A new row, then its nearest point in the smallest flat space through zero that holds the last named rows above it.
Gome (2 x 30):
30.5; -5.2; -2.0; 12.3; 8.5; -2.3; -22.1; -22.4; 10.7; -6.4; 8.2; 2.4; -17.1; 6.9; -19.4; 0.1; 17.3; 26.2; -5.1; 19.9; -23.4; -32.4; -10.7; 12.3; 16.0; 14.8; 26.9; -7.3; 7.4; -41.4
24.1; 0.4; 6.0; 10.9; -6.8; 0.6; -14.9; -18.3; 16.6; -27.9; 18.6; 5.0; -12.0; -2.2; -7.9; -10.0; 6.9; 12.3; -10.6; 12.0; -8.3; -13.7; -7.1; 7.3; 13.6; 23.8; 7.4; -2.7; 19.4; -28.6
New rows:
-11.6; 23.0; 7.0; 0.4; -6.2; -3.9; -3.8; 29.2; 12.8; 33.1; -14.4; -22.4; 13.1; 29.3; -14.2; -9.7; 3.6; -27.6; 26.1; 37.0; 7.0; -27.6; -9.0; -7.4; 11.1; -37.7; 17.9; -10.8; -35.8; 5.2 | -8.0; -4.4; -9.1; -4.7; 14.9; -2.5; 2.6; 6.7; -13.2; 30.7; -17.6; -4.6; 2.6; 7.9; -4.3; 12.8; 4.1; 3.8; 9.7; -0.5; -6.8; -6.6; 1.1; -0.2; -5.4; -19.3; 10.5; -2.0; -19.2; 5.7
-2.5; -17.3; 8.3; 21.5; 14.8; -0.4; -12.3; -6.3; 0.1; 16.7; -1.2; 3.9; -5.7; 7.3; 4.8; -11.5; -0.6; -31.1; 10.6; 1.5; -22.4; -37.2; 7.0; 46.5; 23.9; -25.6; 14.6; -1.1; -11.8; -21.4 | 7.8; -4.4; -5.6; 2.3; 11.2; -2.2; -7.3; -5.3; -2.7; 13.7; -6.0; -1.5; -5.4; 6.9; -9.9; 6.8; 8.9; 12.3; 3.1; 7.6; -12.8; -16.2; -3.6; 4.8; 3.4; -4.4; 16.1; -3.9; -7.2; -13.3
-36.3; -6.9; 10.1; -30.1; -21.5; -3.8; 6.9; -2.1; -27.5; 25.6; -1.5; -27.7; 23.4; 13.2; -1.7; -12.3; -9.0; -27.0; 28.0; -15.9; 17.5; 26.4; -5.3; 3.9; -28.1; -4.6; -17.0; -4.5; -13.3; 32.7 | -26.1; 2.4; -1.8; -11.1; -1.1; 0.9; 17.8; 19.5; -12.9; 15.9; -12.6; -3.5; 14.0; -2.4; 13.2; 4.5; -11.7; -18.6; 7.4; -15.3; 15.4; 22.3; 8.5; -9.4; -14.1; -18.2; -16.7; 4.8; -12.5; 33.6

tato:
36.0; -0.8; -29.9; -1.2; -8.4; 1.7; -13.0; 1.1; -22.0; -12.1; -5.7; -11.2; -11.2; 17.3; 25.5; -30.6; -21.9; -9.8; 38.2; 33.9; -2.6; -20.5; -6.2; -1.9; 6.6; -46.8; 15.1; -9.9; 41.2; -18.6
10.9; 19.2; 4.7; 15.4; 6.2; -2.9; -7.3; 11.7; -11.7; -15.9; 4.7; 15.6; -32.1; -7.4; -4.3; 23.3; -8.8; 6.5; -33.0; 10.0; 4.4; -4.6; -20.0; 1.4; 18.5; -2.2; -14.5; 8.1; 12.3; 15.3
19.9; 9.9; -2.7; -9.1; 23.2; 1.7; 26.5; 11.9; 25.2; 8.3; -3.1; -3.9; -26.3; -15.4; -35.7; 11.0; 13.4; -37.1; -26.0; -7.1; 5.8; 12.8; -4.7; -13.4; 32.5; -8.2; -11.0; -11.8; 20.6; 32.9
New rows:
1.3; -20.9; 13.8; -11.3; -2.4; 9.2; -31.2; 2.4; -9.0; -1.2; 10.0; -8.3; 19.0; 15.4; 17.1; 12.6; 0.3; 10.2; -43.1; 21.4; -20.7; -7.0; -22.8; -12.8; -0.2; -18.5; -15.6; 5.6; 17.1; 17.7 | 3.0; 6.8; 1.2; 8.4; -1.6; -1.5; -8.4; 3.2; -10.6; -9.1; 2.4; 7.1; -10.2; 0.2; 5.4; 7.1; -7.2; 8.9; -8.5; 7.2; 0.8; -5.2; -8.4; 2.9; 2.9; -1.6; -3.9; 5.2; 3.7; 0.3
-0.6; 11.5; -6.8; 0.2; 3.6; -1.3; -11.0; 6.3; -7.2; -25.4; -6.5; 3.5; 15.9; 36.3; 33.1; -10.6; -35.1; 2.7; 0.5; 15.9; 0.7; -3.4; -14.0; 34.6; -11.7; -8.8; -5.9; 1.9; 26.1; -6.2 | 8.1; 2.4; -7.4; 8.2; -9.7; -1.1; -17.0; -0.3; -21.0; -12.6; 0.9; 3.0; -4.4; 9.2; 20.8; -6.7; -15.4; 13.1; 11.8; 17.5; -1.6; -13.3; -7.0; 5.0; -4.1; -13.3; 4.4; 3.9; 10.0; -13.8

ner (5 x 30):
-5.3; 11.0; 11.7; -18.7; -12.4; 2.9; 0.6; -15.2; -26.3; 8.0; 4.9; 3.7; -3.4; -6.5; -24.0; -21.7; -16.8; 17.2; 3.5; 12.8; -7.2; -10.0; 10.7; -15.1; -7.9; -19.7; -7.3; -15.5; -11.1; 0.3
1.8; 23.7; 46.5; 5.1; -48.2; 21.0; 43.2; -27.9; -27.1; 21.8; -29.2; 13.5; 19.5; -28.8; -10.8; -12.8; 14.5; 9.9; 36.2; -5.7; 13.0; -19.4; -2.7; -39.7; -24.2; 2.4; 8.8; 4.9; 6.2; -11.3
-7.9; 12.0; 12.2; -32.2; -4.0; 4.0; 1.9; -10.5; -7.4; 6.6; 13.7; 5.9; -0.6; -5.9; -33.0; -22.8; -20.6; 12.1; 9.5; 10.2; -5.2; 1.1; 6.6; -9.8; -5.0; -22.5; -17.6; -18.1; -3.6; -4.4
-5.7; 9.7; 41.7; -31.1; -34.9; 8.8; 4.2; -31.0; -28.1; 17.7; -0.7; 15.3; 2.8; -14.2; -26.2; -19.1; -10.2; 18.8; 32.1; 3.4; 17.9; 21.4; 0.9; -16.7; -25.8; -23.7; -9.8; -17.0; -11.5; 3.0
-6.9; -0.4; 12.7; -14.0; -19.2; -4.5; -7.7; -17.7; -44.0; 6.8; -3.6; -1.2; -8.8; 0.6; -9.0; -8.6; -12.7; 16.6; 0.4; 13.6; 2.3; -2.2; 12.3; -12.0; -15.6; -19.5; 1.0; -14.9; -18.0; 6.3
New rows:
29.6; 25.9; -19.5; -11.4; -8.5; 21.5; 22.2; -2.3; 5.6; 17.2; 26.7; -13.5; -4.6; 18.7; 0.0; 6.1; -19.0; -25.9; 10.6; 19.8; -1.4; -32.2; 4.5; -24.8; 14.3; 21.0; -1.5; -20.5; 45.4; -20.3 | -6.8; 12.9; -4.8; -7.0; 9.0; 3.7; 27.1; 11.1; 10.9; -1.6; -2.7; -6.5; 9.0; -3.3; -13.4; -3.3; -3.3; -8.9; -1.1; 3.8; -12.6; -28.9; 3.9; -14.7; 6.7; 1.4; -6.9; 0.6; 19.3; -20.8
-11.0; -22.0; 7.7; 9.2; -45.8; 24.0; 1.4; 10.6; 5.4; 20.4; -8.3; 60.6; 13.1; -1.5; -1.2; -21.0; 6.1; -5.7; -4.4; 31.7; -3.1; 2.5; -6.7; -11.4; 27.1; 23.1; -16.6; 9.7; 5.4; 34.8 | 11.7; 9.3; 10.0; 14.2; -11.0; 12.0; 0.0; -11.2; 5.6; 7.3; 0.9; 13.6; 4.6; -13.9; -2.2; -14.3; 6.9; 9.7; 9.2; -7.2; -0.9; 1.5; -6.2; -2.1; 0.7; 6.3; 4.1; 5.7; -6.0; 8.2
14.9; -1.7; 17.9; -30.3; -7.7; -22.7; 3.9; 40.2; -1.6; -5.0; 3.8; -6.2; -2.5; 5.6; -31.0; -12.5; -19.4; 19.7; -20.8; -9.9; 6.6; -32.4; 17.3; 11.7; 26.3; -28.7; -30.0; 12.1; -14.4; 10.1 | -6.9; 5.4; -8.2; -18.4; 10.9; -2.8; -2.7; 2.9; -3.2; -2.0; 12.6; -3.7; -4.6; 3.1; -19.4; -12.7; -17.8; 5.0; -8.6; 11.7; -13.8; -10.7; 9.2; -3.0; 5.1; -14.0; -11.6; -12.2; -1.5; -4.6

Danib, 4 rows:
-12.7; -2.8; 12.7; -2.9; 11.3; 6.7; -33.2; 7.9; 16.5; 12.7; 14.6; -14.1; -0.6; -9.5; 4.4; 47.8; 9.9; -4.6; 8.1; 8.8; 1.1; 19.6; -33.6; -3.1; -16.1; -13.9; 21.2; 0.4; -3.0; 3.0
-1.3; 9.9; 21.7; 5.5; 3.6; 16.6; -5.6; -17.7; -29.5; 21.5; 18.9; 0.6; -31.1; 5.1; -2.1; 3.8; 23.8; 4.8; 21.1; -10.8; -11.4; 13.1; -44.4; -7.6; 21.9; -2.1; 17.5; 20.0; -12.0; 8.9
0.1; -15.1; 5.3; -5.7; -2.6; 16.3; 15.1; 21.9; 18.4; 15.2; 7.9; -19.9; -19.0; 23.7; 5.7; 27.2; 7.4; -17.6; 26.7; -9.9; -7.7; -4.3; -23.4; -1.7; 14.4; -3.1; -10.7; 30.4; -26.8; -18.5
-6.1; 3.2; 9.8; -5.2; 2.1; 16.8; 13.5; 9.3; 11.9; 26.3; 12.7; -16.0; -31.1; 8.5; 21.3; 48.5; 13.5; -24.7; 46.6; -2.8; 4.5; 12.5; -33.0; 3.9; 10.2; -27.7; 19.2; 10.8; -7.2; -7.4
New rows:
1.5; -6.8; 5.0; 11.1; 16.4; -0.3; -31.5; -9.4; 12.9; 12.3; 6.5; -11.9; 20.5; -18.1; -10.4; 12.8; -5.6; 12.2; -28.2; 2.6; 0.1; 7.8; -6.9; -8.0; -19.1; -7.2; 12.9; -18.1; 10.2; 18.4 | -8.2; -0.2; 4.8; 1.0; 9.2; -5.7; -37.1; -2.2; 5.2; -4.4; 4.7; -0.4; 17.7; -17.5; -6.4; 13.5; 0.4; 10.5; -19.4; 11.3; 1.3; 12.1; -7.9; -3.6; -21.8; 0.5; 12.2; -12.1; 7.4; 9.9
11.3; -8.6; 2.2; -5.5; -11.4; 27.4; 13.7; 3.2; 8.6; 38.7; 1.9; 18.8; -40.8; 9.1; -7.8; 0.7; 2.7; -2.5; -12.8; -12.0; -4.9; -1.4; 6.8; 3.8; 21.4; 27.9; -23.9; -5.0; -4.3; 27.9 | 4.8; -1.1; 2.2; 1.2; -4.1; 5.9; 14.4; -1.8; -9.4; 4.0; 1.3; 0.4; -11.9; 11.5; -2.0; -11.8; 4.2; -0.6; 7.6; -9.0; -6.2; -5.9; -4.5; -1.7; 15.6; 5.6; -7.7; 13.8; -9.8; -3.8

Nalad (2 x 30):
6.6; -20.6; -38.9; 38.6; 8.5; 7.0; 11.1; -2.9; -15.6; 28.9; 2.2; 22.1; -1.7; -26.3; -23.5; -26.3; -11.3; -15.0; -4.6; -11.7; -18.3; -20.9; -12.2; 22.1; 15.9; 29.1; 32.7; -11.4; 3.4; -24.8
3.5; -0.7; -24.0; 17.6; 5.4; -1.0; 17.5; -8.9; 3.8; 10.0; 6.3; 1.3; 8.1; -12.2; -27.1; -11.5; -9.7; -1.0; 3.5; -14.0; 1.4; -3.3; -17.2; 15.4; 4.7; -4.3; 32.0; 0.8; 8.1; -4.1
New rows:
-14.0; 8.5; 12.7; -13.3; -19.3; 8.3; 28.6; 10.9; -5.2; 5.9; 5.1; -7.7; 0.1; 11.2; 4.6; 28.1; 29.5; 21.3; -12.9; -10.0; -4.8; 10.7; 10.0; -14.9; -9.2; -23.5; -10.0; 11.4; 9.0; -3.6 | -2.3; 8.7; 13.1; -13.9; -2.8; -3.1; -2.2; -0.1; 7.2; -10.9; 0.0; -9.3; 1.9; 9.5; 6.1; 9.6; 3.4; 6.3; 2.5; 2.9; 8.0; 8.5; 2.7; -7.2; -6.1; -13.1; -9.3; 5.0; -0.3; 10.0
13.3; 7.4; -16.4; 41.9; -7.2; -5.7; 27.7; -9.3; -7.2; 16.5; 14.8; -7.7; -13.9; 9.9; -35.6; 16.8; 16.1; -1.3; -5.6; -19.2; -23.9; -5.7; 5.0; -8.0; -17.5; 28.6; -10.4; -27.1; 11.6; 10.2 | 2.1; -5.8; -12.5; 12.0; 2.8; 1.9; 4.3; -1.4; -4.1; 8.8; 1.1; 6.3; 0.1; -8.2; -8.5; -8.1; -3.8; -4.3; -1.0; -4.2; -5.0; -6.1; -4.6; 7.2; 4.8; 7.8; 11.4; -3.1; 1.5; -7.2
